Here is a tiny trained network, its code and every weight. The questions are about switching its units off for an input and a target symbol, where a switched-off unit gives its printed mean instead of its output.

import numpy as np


def w(rows, s, z=0):
    codes = np.array(rows[::2]) - 128.0
    scale = np.full(codes.shape[1], s)
    scale[-1] = z or s
    return codes * scale


def norm(h):
    return h / np.sqrt((h * h).mean(-1, keepdims=True) + 1e-5)


def f(y):
    return y / 2 * (1 + np.tanh(0.7978845608 * (y + 0.044715 * y**3)))


def softmax(a):
    e = np.exp(a - a.max(-1, keepdims=True))
    return e / e.sum(-1, keepdims=True)


def log_softmax(a):
    a = a - a.max(-1, keepdims=True)
    return a - np.log(np.exp(a).sum(-1, keepdims=True))


def net(x, mask):
    ids = ['ΞΣαβδεζημτφψω'.index(c) for c in x.split()]
    T = len(ids)
    res = E[ids] + P[:T]
    r = norm(res)
    for j in range(3):
        rows = slice(2 * j, 2 * j + 2)
        q, k, v = (r @ M[0][rows].T for M in (Q, K, V))
        z = softmax(np.where(np.tri(T) > 0, q @ k.T / 2**0.5, -1e9)) @ v
        o = O[0][rows]
        res = res + np.where(mask[j], z, o[:, -1]) @ o[:, :-1]
    y = f(norm(res) @ A[0][:, :-1].T + A[0][:, -1])
    res = res + np.where(mask[3:7], y, B[0][:, -1]) @ B[0][:, :-1]
    return log_softmax(norm(res)[-1] @ U[:, :-1].T + U[:, -1])


Q, K, V, O, A, B = {}, {}, {}, {}, {}, {}
E = w([
[129,119,161,95,94,142],'Ξ',
[62,110,90,65,83,101],'Σ',
[105,160,108,120,153,165],'α',
[185,152,89,119,164,130],'β',
[139,136,183,157,143,138],'δ',
[127,137,166,158,106,30],'ε',
[113,161,81,103,152,156],'ζ',
[183,66,148,253,49,156],'η',
[136,100,104,133,117,126],'μ',
[138,123,105,130,104,126],'τ',
[115,186,81,70,176,27],'φ',
[108,94,106,143,129,183],'ψ',
[125,112,121,156,116,125],'ω',
],0.016)
P = w([
[179,246,91,223,1,126],'0',
[156,175,87,198,59,139],'1',
[137,139,93,177,90,134],'2',
[119,108,102,158,109,141],'3',
[107,85,118,139,134,139],'4',
[93,45,127,126,162,140],'5',
[76,14,147,110,165,139],'6',
],0.006)
Q[0] = w([
[73,255,203,59,119,62],'h1',
[206,217,153,135,253,144],'h1',
[69,152,151,105,63,97],'h2',
[243,206,152,129,212,36],'h2',
[148,108,54,218,123,98],'h3',
[72,83,80,162,193,136],'h3',
],0.0082)
K[0] = w([
[137,154,98,164,54,92],'h1',
[249,210,100,180,135,128],'h1',
[109,84,83,166,128,90],'h2',
[161,183,123,159,50,140],'h2',
[158,141,124,171,178,136],'h3',
[77,81,104,149,224,114],'h3',
],0.011)
V[0] = w([
[119,139,77,165,162,92],'h1',
[228,92,104,66,174,112],'h1',
[28,130,147,179,181,127],'h2',
[97,215,197,104,125,184],'h2',
[85,97,113,34,101,227],'h3',
[147,47,76,103,254,171],'h3',
],0.0057)
O[0] = w([
[67,90,147,99,2,121,81],'h1',
[186,124,85,80,62,85,85],'h1',
[84,102,41,123,146,140,72],'h2',
[149,138,109,100,127,210,106],'h2',
[135,169,100,191,52,97,158],'h3',
[162,211,160,159,93,166,2],'h3',
],0.0063,0.0042)
A[0] = w([
[66,255,114,72,140,188,2],'n1',
[192,59,213,186,53,196,182],'n2',
[156,157,108,44,171,218,126],'n3',
[39,138,233,184,188,167,101],'n4',
],0.0061,0.0033)
B[0] = w([
[70,195,180,255,171,3,143],'n1',
[124,183,182,61,174,149,254],'n2',
[72,141,191,192,54,57,141],'n3',
[169,141,118,63,85,107,148],'n4',
],0.007,0.0059)
U = w([
[202,132,78,184,248,153,128],'Ξ',
[185,96,205,219,106,178,65],'Σ',
[100,141,68,130,121,250,185],'α',
[136,204,215,64,155,160,196],'β',
[108,164,36,68,210,84,123],'δ',
[50,127,70,68,83,125,99],'ε',
[124,135,130,125,97,156,59],'ζ',
[141,112,131,132,140,111,51],'η',
[149,75,213,158,80,2,44],'μ',
[219,149,98,106,81,114,242],'τ',
[124,114,121,114,114,132,100],'φ',
[64,189,153,214,127,125,252],'ψ',
[91,86,141,135,114,136,91],'ω',
],0.0087,0.0031)

Each question gives the input, a string of symbols that net reads in full, and the target symbol t.
The units are the heads (2 rows each of Q, K, V and O) and the neurons (one row each of A and B). Each row of codes is followed by its name. A weight is (code - 128) times the scale printed after its matrix; where a second scale follows, it is the last column's (O, A, B and U).
mask holds one flag per unit, heads first, then neurons. A switched-off unit (its flag False) gives its mean, the last column of its rows in O or B, instead of its output. The means were averaged over made-up inputs and are rounded, as every weight is.
A unit's drop is (log p(t) with every unit on - log p(t) with that unit switched off) / (log p(t) with every unit on - log p(t) with every unit switched off).
The circuit of an input: a set's keep is (log p(t) with only the set's units on - log p(t) with every unit switched off) / (log p(t) with every unit on - log p(t) with every unit switched off). Starting from all 7 units, units are removed one at a time, each time the one whose removal leaves the highest keep (on an exact tie, the one counted first), for as long as the keep stays at least 0.8.
units of the circuit, in order: the units of the circuit, biggest drop first
unit that matters most: the unit with the biggest drop
top k neurons: the k neurons with the biggest drops, biggest first
which heads matter: for each layer, one digit per head in row order, 1 if its drop is at least 0.15 and else 0, layers parted by /
drop when u is switched off: that unit's drop, to one decimal
input Ξ ζ μ α, target ψ: units of the circuit, in order => [n1, h3]
input τ Ξ α μ, target α: unit that matters most => h3
input ψ Ξ Ξ Ξ Ξ μ τ, target μ: which heads matter => 011
input Ξ Ξ Ξ μ, target Ξ: which heads matter => 101
input β η β Ξ μ β μ, target β: units of the circuit, in order => [h3, n2]
input Ξ μ Ξ α τ, target α: which heads matter => 011
input μ μ β δ β Ξ α, target ψ: units of the circuit, in order => [h3, n1]
input Ξ μ ε ζ, target ψ: top 2 neurons => [n1, n3]
input Ξ μ ζ ζ μ μ, target μ: top 2 neurons => [n4, n2]
input μ μ ω, target μ: which heads matter => 110
input φ Σ μ Ξ α ω, target α: units of the circuit, in order => [h2, h3, n1, n3]
input Ξ μ τ, target μ: which heads matter => 010
input Ξ Ξ ψ μ, target ψ: which heads matter => 111
input Ξ μ Ξ, target μ: units of the circuit, in order => [h3]
input μ α Ξ μ Ξ μ μ, target μ: which heads matter => 111
input Ξ Ξ Σ Ξ ω, target Ξ: which heads matter => 111
input α β τ, target β: which heads matter => 011
input Ξ Ξ δ Ξ μ ζ, target ψ: which heads matter => 001
input Ξ δ ε Ξ μ Ξ, target μ: drop when n2 is switched off => 0.4
input Ξ β ζ φ Ξ β μ, target β: drop when n4 is switched off => 0.0
input μ Ξ τ, target Ξ: drop when h1 is switched off => 0.5
input Ξ μ β α α μ, target α: unit that matters most => h2
